Below are the code and all the weights of a small trained network. Each question names an input and a class and asks about switching units off, where a switched-off unit gives its printed mean instead of its output.

import numpy as np


def w(rows, s, z=0):
    codes = np.array(rows[::2]) - 128.0
    scale = np.full(codes.shape[1], s)
    scale[-1] = z or s
    return codes * scale


def f(y):
    return np.maximum(y, 0)


def log_softmax(a):
    a = a - a.max(-1, keepdims=True)
    return a - np.log(np.exp(a).sum(-1, keepdims=True))


def net(x, mask):
    res = np.array(x, float).reshape(1, 8) / 4 @ E
    y = f(res @ A[0][:, :-1].T + A[0][:, -1])
    res = res + np.where(mask, y, B[0][:, -1]) @ B[0][:, :-1]
    return log_softmax(res[-1] @ U[:, :-1].T + U[:, -1])


A, B = {}, {}
E = w([
[166,45,53,30,111,205,50],'x0',
[30,187,175,158,27,208,65],'x1',
[127,134,120,122,121,126,130],'x2',
[124,125,134,124,130,125,127],'x3',
[126,130,125,122,119,121,130],'x4',
[130,129,126,131,129,130,128],'x5',
[123,129,126,118,122,122,133],'x6',
[22,62,2,198,185,70,82],'x7',
],0.012)
A[0] = w([
[248,200,207,85,102,189,152,176],'n0',
[194,91,82,121,193,70,147,120],'n1',
[98,103,46,155,182,52,109,143],'n2',
[191,75,85,136,148,89,156,81],'n3',
[32,143,95,164,129,124,88,120],'n4',
[45,198,142,166,51,189,53,66],'n5',
[85,152,122,133,158,189,107,67],'n6',
[184,110,93,128,182,55,163,68],'n7',
[221,156,145,82,142,131,203,99],'n8',
[105,160,146,211,134,56,183,123],'n9',
[158,100,124,126,85,108,101,2],'n10',
[103,174,150,195,156,74,222,108],'n11',
[89,64,99,161,152,97,104,162],'n12',
[73,86,40,187,155,94,114,143],'n13',
[61,78,76,149,179,69,122,142],'n14',
[199,100,84,115,178,46,191,72],'n15',
[123,136,147,198,124,65,143,101],'n16',
[189,79,98,129,172,52,180,79],'n17',
[67,119,139,173,83,178,95,36],'n18',
[154,39,66,73,127,204,84,109],'n19',
[146,156,147,188,161,102,159,134],'n20',
[96,209,121,182,165,49,192,114],'n21',
[66,140,179,186,118,81,167,95],'n22',
[141,59,79,91,118,163,74,118],'n23',
[151,83,76,57,158,165,53,102],'n24',
[91,89,88,178,123,114,91,131],'n25',
],0.013,0.0069)
B[0] = w([
[165,155,251,120,47,69,216,251],'n0',
[43,117,130,164,144,173,144,203],'n1',
[153,89,202,157,43,80,179,216],'n2',
[106,99,120,201,134,157,59,180],'n3',
[86,84,203,159,73,111,169,199],'n4',
[30,29,136,212,153,217,46,221],'n5',
[105,98,137,160,152,135,118,152],'n6',
[92,49,129,193,161,182,63,191],'n7',
[91,98,202,153,52,111,186,202],'n8',
[186,194,88,40,192,107,47,202],'n9',
[124,135,134,133,160,74,100,132],'n10',
[176,192,61,91,168,132,105,206],'n11',
[149,140,180,147,76,83,206,194],'n12',
[146,165,195,116,78,69,215,222],'n13',
[170,91,197,128,54,57,178,213],'n14',
[32,85,148,203,173,182,90,207],'n15',
[121,172,92,94,149,89,123,175],'n16',
[70,59,151,187,187,171,69,200],'n17',
[80,85,129,183,132,219,73,178],'n18',
[199,173,53,25,199,132,90,214],'n19',
[153,154,99,96,169,124,131,175],'n20',
[179,191,59,74,198,92,92,207],'n21',
[138,172,78,118,154,99,81,187],'n22',
[173,193,70,50,208,123,96,194],'n23',
[195,191,63,60,175,132,95,201],'n24',
[167,141,145,140,108,75,191,187],'n25',
],0.011,0.026)
U = w([
[178,137,194,99,72,67,227,243],'0',
[208,185,8,27,202,99,101,131],'1',
[53,63,101,169,146,162,89,3],'2',
],0.016,0.0039)

Each question gives the input, the list of numbers given to net, and the class t.
The units are the neurons (one row each of A and B). Each row of codes is followed by its name. A weight is (code - 128) times the scale printed after its matrix; where a second scale follows, it is the last column's (A, B and U).
mask holds one flag per neuron, in row order. A switched-off neuron (its flag False) gives its mean, the last column of its row in B, instead of its output. The means were averaged over made-up inputs and are rounded, as every weight is.
A unit's drop is (log p(t) with every unit on - log p(t) with that unit switched off) / (log p(t) with every unit on - log p(t) with every unit switched off).
most important unit: the unit with the biggest drop
k most important neurons: the k neurons with the biggest drops, biggest first
drop when u is switched off: that unit's drop, to one decimal
input [8,-5,-3,-2,-5,-2,-4,8], class 0: most important unit => n2
input [5,-6,-4,0,-4,0,8,5], class 2: 2 most important neurons => n0, n15
input [1,-7,7,2,-6,0,6,7], class 0: 4 most important neurons => n13, n14, n2, n12
input [-4,6,6,1,7,8,-2,5], class 2: 3 most important neurons => n5, n0, n18
input [-5,7,-8,-5,-8,-3,-4,-6], class 2: 2 most important neurons => n5, n13
input [-6,-8,-3,2,0,3,-4,4], class 2: 2 most important neurons => n15, n17
input [7,-7,-4,4,-1,1,-7,-3], class 1: 4 most important neurons => n19, n24, n23, n5
input [2,-8,3,-2,7,1,3,6], class 2: 3 most important neurons => n15, n17, n7
input [7,4,-8,2,0,-4,-8,-6], class 1: 3 most important neurons => n19, n2, n24
input [-7,8,-4,-2,7,-5,7,0], class 2: drop when n23 is switched off => 0.3
input [7,7,7,-2,8,5,-4,-6], class 1: drop when n17 is switched off => 0.4
input [5,-4,-5,-2,-6,2,-2,1], class 1: drop when n19 is switched off => 0.3
